Below are the code and all the weights of a small trained network. Each question names an input and a target symbol and asks about switching units off, where a switched-off unit gives its printed mean instead of its output.

import numpy as np


def w(rows, s, z=0):
    codes = np.array(rows[::2]) - 128.0
    scale = np.full(codes.shape[1], s)
    scale[-1] = z or s
    return codes * scale


def norm(h):
    return h / np.sqrt((h * h).mean(-1, keepdims=True) + 1e-5)


def f(y):
    return y / 2 * (1 + np.tanh(0.7978845608 * (y + 0.044715 * y**3)))


def softmax(a):
    e = np.exp(a - a.max(-1, keepdims=True))
    return e / e.sum(-1, keepdims=True)


def log_softmax(a):
    a = a - a.max(-1, keepdims=True)
    return a - np.log(np.exp(a).sum(-1, keepdims=True))


def net(x, mask):
    ids = ['ΔΦΩγεηλσ'.index(c) for c in x.split()]
    T = len(ids)
    res = E[ids] + P[:T]
    q, k, v = (norm(res) @ M[0].T for M in (Q, K, V))
    z = softmax(np.where(np.tri(T) > 0, q @ k.T / 4**0.5, -1e9)) @ v
    res = res + np.where(mask[0], z, O[0][:, -1]) @ O[0][:, :-1]
    y = f(norm(res) @ A[0][:, :-1].T + A[0][:, -1])
    res = res + np.where(mask[1:9], y, B[0][:, -1]) @ B[0][:, :-1]
    return log_softmax(norm(res)[-1] @ U[:, :-1].T + U[:, -1])


Q, K, V, O, A, B = {}, {}, {}, {}, {}, {}
E = w([
[26,97,202,78,82,54,68,85],'Δ',
[158,4,225,134,125,102,173,31],'Φ',
[126,7,164,161,132,176,104,209],'Ω',
[156,178,159,55,104,161,155,91],'γ',
[81,144,143,115,171,119,72,36],'ε',
[149,117,255,101,78,83,105,156],'η',
[99,87,108,67,190,116,9,79],'λ',
[143,133,244,172,228,133,50,118],'σ',
],0.0084)
P = w([
[127,186,27,161,105,78,178,136],'0',
[115,176,212,122,5,244,93,48],'1',
[30,46,254,53,235,163,159,172],'2',
[227,179,101,66,120,58,142,124],'3',
[124,163,231,132,37,224,66,44],'4',
[68,54,246,52,217,115,114,157],'5',
[238,183,122,60,120,61,138,97],'6',
[90,160,224,128,19,221,62,54],'7',
[75,69,253,44,221,119,129,166],'8',
],0.0078)
Q[0] = w([
[137,177,112,1,204,46,209,173],'head 0',
[167,151,182,182,99,92,141,150],'head 0',
[65,178,187,91,169,144,103,120],'head 0',
[153,167,84,120,117,98,92,28],'head 0',
],0.014)
K[0] = w([
[138,123,251,10,133,131,57,81],'head 0',
[183,145,184,166,89,101,153,153],'head 0',
[83,223,151,87,153,97,130,125],'head 0',
[146,90,135,176,166,77,103,39],'head 0',
],0.014)
V[0] = w([
[111,198,98,132,172,152,11,255],'head 0',
[118,204,117,54,130,229,130,85],'head 0',
[85,178,149,192,212,64,104,23],'head 0',
[57,97,47,107,58,155,122,125],'head 0',
],0.0071)
O[0] = w([
[2,118,155,70,137,94,113,48,3],'head 0',
[133,136,82,179,104,91,95,87,196],'head 0',
[113,159,106,161,151,61,195,194,192],'head 0',
[144,104,145,78,118,65,48,138,59],'head 0',
],0.0097,0.0044)
A[0] = w([
[110,148,38,50,211,91,107,102,75],'neuron 0',
[110,169,184,215,87,250,149,95,9],'neuron 1',
[142,125,201,76,121,161,136,148,146],'neuron 2',
[49,168,96,153,172,166,178,104,106],'neuron 3',
[146,148,61,155,60,41,124,157,144],'neuron 4',
[56,155,163,127,116,78,157,79,97],'neuron 5',
[139,152,8,195,158,155,153,177,139],'neuron 6',
[164,163,73,177,15,137,52,70,124],'neuron 7',
],0.012,0.013)
B[0] = w([
[187,140,173,5,48,109,104,147,136],'neuron 0',
[139,65,53,125,115,217,46,33,168],'neuron 1',
[158,168,66,155,96,93,122,116,255],'neuron 2',
[74,156,149,172,3,170,160,104,153],'neuron 3',
[189,153,155,185,170,187,97,67,200],'neuron 4',
[124,96,72,116,215,132,130,139,154],'neuron 5',
[70,64,80,34,148,81,154,176,172],'neuron 6',
[244,40,185,182,136,46,214,85,218],'neuron 7',
],0.012,0.0089)
U = w([
[159,202,98,148,54,39,110,147,3],'Δ',
[171,61,126,111,130,210,113,255,184],'Φ',
[136,140,231,6,125,145,98,111,196],'Ω',
[170,30,177,127,121,77,183,53,92],'γ',
[136,194,209,165,217,191,87,149,180],'ε',
[143,75,35,120,88,197,76,89,93],'η',
[101,115,63,108,207,56,104,107,104],'λ',
[61,141,177,124,103,162,182,128,251],'σ',
],0.007,0.0029)

Each question gives the input, a string of symbols that net reads in full, and the target symbol t.
The units are the heads (4 rows each of Q, K, V and O) and the neurons (one row each of A and B). Each row of codes is followed by its name. A weight is (code - 128) times the scale printed after its matrix; where a second scale follows, it is the last column's (O, A, B and U).
mask holds one flag per unit, heads first, then neurons. A switched-off unit (its flag False) gives its mean, the last column of its rows in O or B, instead of its output. The means were averaged over made-up inputs and are rounded, as every weight is.
A unit's drop is (log p(t) with every unit on - log p(t) with that unit switched off) / (log p(t) with every unit on - log p(t) with every unit switched off).
The circuit of an input: a set's keep is (log p(t) with only the set's units on - log p(t) with every unit switched off) / (log p(t) with every unit on - log p(t) with every unit switched off). Starting from all 9 units, units are removed one at a time, each time the one whose removal leaves the highest keep (on an exact tie, the one counted first), for as long as the keep stays at least 0.8.
units of the circuit, in order: the units of the circuit, biggest drop first
top k neurons: the k neurons with the biggest drops, biggest first
drop when u is switched off: that unit's drop, to one decimal
input ε γ γ η Δ γ γ Ω, target ε: units of the circuit, in order => [head 0; neuron 4; neuron 7]
input Ω γ Φ Φ γ λ ε, target λ: units of the circuit, in order => [head 0; neuron 6]
input Ω γ η γ η Φ η η, target Ω: units of the circuit, in order => [head 0]
input γ Δ γ σ, target σ: units of the circuit, in order => [head 0; neuron 3; neuron 7]
input λ γ γ Φ Ω γ γ λ, target λ: units of the circuit, in order => [head 0; neuron 5]
input Φ Δ γ Φ Ω, target Φ: units of the circuit, in order => [head 0; neuron 6]
input σ γ Δ γ Φ, target σ: units of the circuit, in order => [head 0; neuron 7]
input Φ γ γ ε, target λ: units of the circuit, in order => [neuron 6; head 0]
input ε η Δ η σ, target ε: top 2 neurons => [neuron 7; neuron 2]
input λ γ σ η η η Φ σ, target λ: units of the circuit, in order => [head 0; neuron 5]
input Φ η ε σ ε η λ, target Ω: units of the circuit, in order => [neuron 0; neuron 2]
input λ η Δ Δ Ω γ Φ Ω, target λ: top 2 neurons => [neuron 5; neuron 7]
input ε γ γ η γ γ λ η, target ε: top 3 neurons => [neuron 4; neuron 7; neuron 2]
input γ η Φ Δ, target ε: top neuron => [neuron 4]
input γ γ η η η σ, target ε: top 2 neurons => [neuron 7; neuron 6]
input η γ γ Φ γ γ γ Ω, target η: top 3 neurons => [neuron 1; neuron 2; neuron 7]
input η η Ω Φ λ λ η σ ε, target σ: top 2 neurons => [neuron 3; neuron 7]
input Ω Δ γ η Φ, target Ω: top 2 neurons => [neuron 7; neuron 1]
input γ γ Φ η σ η Ω, target η: top 3 neurons => [neuron 7; neuron 2; neuron 4]
input η λ γ γ σ Φ η σ, target η: units of the circuit, in order => [neuron 1]
input γ γ η Φ, target Φ: top 2 neurons => [neuron 7; neuron 6]
input γ η η γ Δ η, target Δ: drop when neuron 2 is switched off => 0.6
input ε γ η γ η η η Φ, target ε: drop when neuron 4 is switched off => 0.3
input σ λ λ Φ η γ γ Δ, target σ: drop when neuron 5 is switched off => 0.0
